Below are the code and all the weights of a small trained network. Each question names an input and a class and asks about switching units off, where a switched-off unit gives its printed mean instead of its output.

import numpy as np


def w(rows, s, z=0):
    codes = np.array(rows[::2]) - 128.0
    scale = np.full(codes.shape[1], s)
    scale[-1] = z or s
    return codes * scale


def norm(h):
    return h / np.sqrt((h * h).mean(-1, keepdims=True) + 1e-5)


def f(y):
    return np.maximum(y, 0)


def log_softmax(a):
    a = a - a.max(-1, keepdims=True)
    return a - np.log(np.exp(a).sum(-1, keepdims=True))


def net(x, mask):
    res = np.array(x, float).reshape(1, 7) / 4 @ E
    u = 0
    for l in range(2):
        y = f(norm(res) @ A[l][:, :-1].T + A[l][:, -1])
        res = res + np.where(mask[u : u + 11], y, B[l][:, -1]) @ B[l][:, :-1]
        u += 11
    return log_softmax(norm(res)[-1] @ U[:, :-1].T + U[:, -1])


A, B = {}, {}
E = w([
[122,70,132,178,186,145,227,181,167,192],'x0',
[15,190,201,102,138,178,118,164,174,101],'x1',
[80,169,248,206,225,2,146,75,93,23],'x2',
[53,241,26,188,171,127,131,61,52,105],'x3',
[151,141,94,163,128,105,115,24,206,164],'x4',
[71,100,48,205,187,70,101,122,122,31],'x5',
[174,22,156,40,209,202,55,65,145,215],'x6',
],0.0056)
A[0] = w([
[78,111,93,128,91,137,252,138,170,142,125],'0.n1',
[163,141,173,146,88,156,197,174,117,155,66],'0.n2',
[118,124,114,136,145,153,181,116,127,215,83],'0.n3',
[134,42,42,147,173,173,109,97,95,168,107],'0.n4',
[115,88,167,97,186,181,134,78,255,134,167],'0.n5',
[136,77,179,94,111,170,88,166,158,132,61],'0.n6',
[243,106,206,113,170,55,100,89,74,169,131],'0.n7',
[133,100,238,76,111,128,175,195,144,145,185],'0.n8',
[153,114,91,158,57,103,178,140,111,39,133],'0.n9',
[151,132,68,139,72,126,170,118,116,84,5],'0.n10',
[77,133,75,103,111,139,121,143,101,127,14],'0.n11',
],0.008,0.0028)
B[0] = w([
[189,179,128,107,106,88,118,83,91,177,195],'0.n1',
[148,168,117,188,173,143,155,138,136,135,178],'0.n2',
[140,108,139,120,123,53,181,149,113,118,180],'0.n3',
[145,151,160,71,149,198,183,57,122,33,217],'0.n4',
[71,50,183,210,86,33,70,117,201,168,246],'0.n5',
[137,122,109,116,138,126,109,67,130,68,210],'0.n6',
[105,156,82,152,38,106,156,168,74,146,223],'0.n7',
[164,158,131,203,154,220,121,117,90,1,254],'0.n8',
[109,114,239,88,159,127,53,136,148,173,205],'0.n9',
[189,126,105,106,147,94,110,98,203,147,165],'0.n10',
[135,127,103,106,128,119,140,50,165,163,157],'0.n11',
],0.008,0.006)
A[1] = w([
[168,149,143,157,163,156,137,54,106,94,242],'1.n1',
[203,162,79,132,129,74,111,201,105,126,88],'1.n2',
[233,160,66,92,145,196,126,108,122,124,57],'1.n3',
[144,81,171,122,106,69,34,127,156,123,121],'1.n4',
[2,195,188,130,200,128,115,114,75,64,77],'1.n5',
[193,76,184,128,93,186,138,190,135,124,105],'1.n6',
[134,127,141,203,131,66,226,139,206,248,59],'1.n7',
[168,92,24,86,159,180,156,107,110,135,123],'1.n8',
[151,12,145,179,70,138,78,123,200,84,5],'1.n9',
[196,133,115,32,83,158,74,206,178,119,141],'1.n10',
[212,47,112,153,99,159,124,95,191,147,173],'1.n11',
],0.0078,0.0027)
B[1] = w([
[132,106,161,120,146,147,123,194,153,97,245],'1.n1',
[125,219,113,184,31,137,52,60,151,156,156],'1.n2',
[201,54,123,130,160,115,186,96,108,81,195],'1.n3',
[72,157,85,121,71,79,135,207,137,213,214],'1.n4',
[194,89,131,163,242,154,183,188,174,103,254],'1.n5',
[82,193,113,149,178,197,72,174,98,79,186],'1.n6',
[117,160,66,188,91,1,100,251,164,246,188],'1.n7',
[137,52,201,121,160,59,182,111,163,98,180],'1.n8',
[109,218,69,50,153,178,23,44,148,202,224],'1.n9',
[135,171,206,173,180,88,101,141,194,111,192],'1.n10',
[68,169,187,164,217,187,154,122,98,107,221],'1.n11',
],0.0071,0.0077)
U = w([
[116,163,136,71,115,202,58,59,142,195,159],'0',
[187,40,110,54,120,115,250,64,104,137,118],'1',
[96,69,68,57,87,129,163,165,77,167,3],'2',
[91,157,116,160,104,33,104,158,166,254,180],'3',
[192,162,109,150,44,162,160,156,37,147,77],'4',
[62,92,92,82,79,101,171,148,85,118,22],'5',
[149,142,177,168,238,151,159,152,144,55,201],'6',
],0.012,0.0049)

Each question gives the input, the list of numbers given to net, and the class t.
The units are the neurons (one row each of A and B). Each row of codes is followed by its name. A weight is (code - 128) times the scale printed after its matrix; where a second scale follows, it is the last column's (A, B and U).
mask holds one flag per neuron, layer by layer. A switched-off neuron (its flag False) gives its mean, the last column of its row in B, instead of its output. The means were averaged over made-up inputs and are rounded, as every weight is.
A unit's drop is (log p(t) with every unit on - log p(t) with that unit switched off) / (log p(t) with every unit on - log p(t) with every unit switched off).
The circuit of an input: a set's keep is (log p(t) with only the set's units on - log p(t) with every unit switched off) / (log p(t) with every unit on - log p(t) with every unit switched off). Starting from the 12 units with the biggest drops (on a tie, the unit counted first), units are removed one at a time, each time the one whose removal leaves the highest keep (on an exact tie, the one counted first), for as long as the keep stays at least 0.8.
circuit, biggest first: the units of the circuit, biggest drop first
unit that matters most: the unit with the biggest drop
k most important neurons: the k neurons with the biggest drops, biggest first
top k neurons in layer l: the k neurons of layer l with the biggest drops, biggest first
input [-4,-6,-6,-7,-7,-7,-3], class 6: unit that matters most => 1.n10
input [-6,-6,-7,-3,5,1,5], class 1: top 3 neurons in layer 1 => 1.n3; 1.n8; 1.n2
input [-7,-5,-7,2,2,4,-3], class 6: 4 most important neurons => 0.n5; 1.n10; 0.n4; 1.n11
input [-8,-5,2,4,-1,-7,7], class 4: 2 most important neurons => 0.n7; 1.n5
input [-8,-8,2,0,0,7,-1], class 3: circuit, biggest first => 0.n8; 1.n4
input [-5,-4,6,3,1,1,3], class 4: 3 most important neurons => 0.n7; 0.n4; 0.n5
input [3,-1,8,-6,2,8,-4], class 3: 2 most important neurons => 0.n8; 0.n4
input [5,-8,5,-7,2,-5,2], class 3: 2 most important neurons => 0.n7; 0.n5
input [6,7,-4,-7,8,3,4], class 3: 4 most important neurons => 0.n5; 1.n7; 1.n4; 0.n3
input [0,-4,-8,-4,1,-4,-8], class 6: 2 most important neurons => 0.n5; 1.n10
input [0,4,-3,-4,3,5,5], class 0: top 2 neurons in layer 0 => 0.n5; 0.n4
input [7,-5,4,-3,2,-4,-4], class 3: 3 most important neurons => 1.n7; 0.n4; 0.n7
input [-6,-6,-6,-1,5,3,-4], class 6: top 3 neurons in layer 0 => 0.n5; 0.n4; 0.n7
input [-5,-4,8,-6,-1,-5,5], class 4: circuit, biggest first => 0.n7
input [-2,2,0,-5,2,-2,3], class 0: 3 most important neurons => 0.n8; 1.n9; 0.n5
input [8,6,6,7,3,0,4], class 3: top 2 neurons in layer 0 => 0.n8; 0.n5
input [1,3,-6,-3,4,6,-1], class 0: top 2 neurons in layer 1 => 1.n9; 1.n11
input [2,2,-8,-1,-5,-8,-8], class 6: 2 most important neurons => 0.n8; 0.n7
input [-8,-5,-8,-3,-2,1,5], class 1: 3 most important neurons => 1.n3; 0.n4; 1.n8
input [-6,-4,-1,-8,3,3,-4], class 3: circuit, biggest first => 1.n4
input [8,5,2,-1,5,-6,8], class 3: 2 most important neurons => 0.n5; 1.n7
input [-4,-8,-5,-7,0,-1,-6], class 0: top 3 neurons in layer 0 => 0.n9; 0.n5; 0.n4
input [-8,-7,6,-6,4,-4,-5], class 3: top 2 neurons in layer 0 => 0.n9; 0.n4
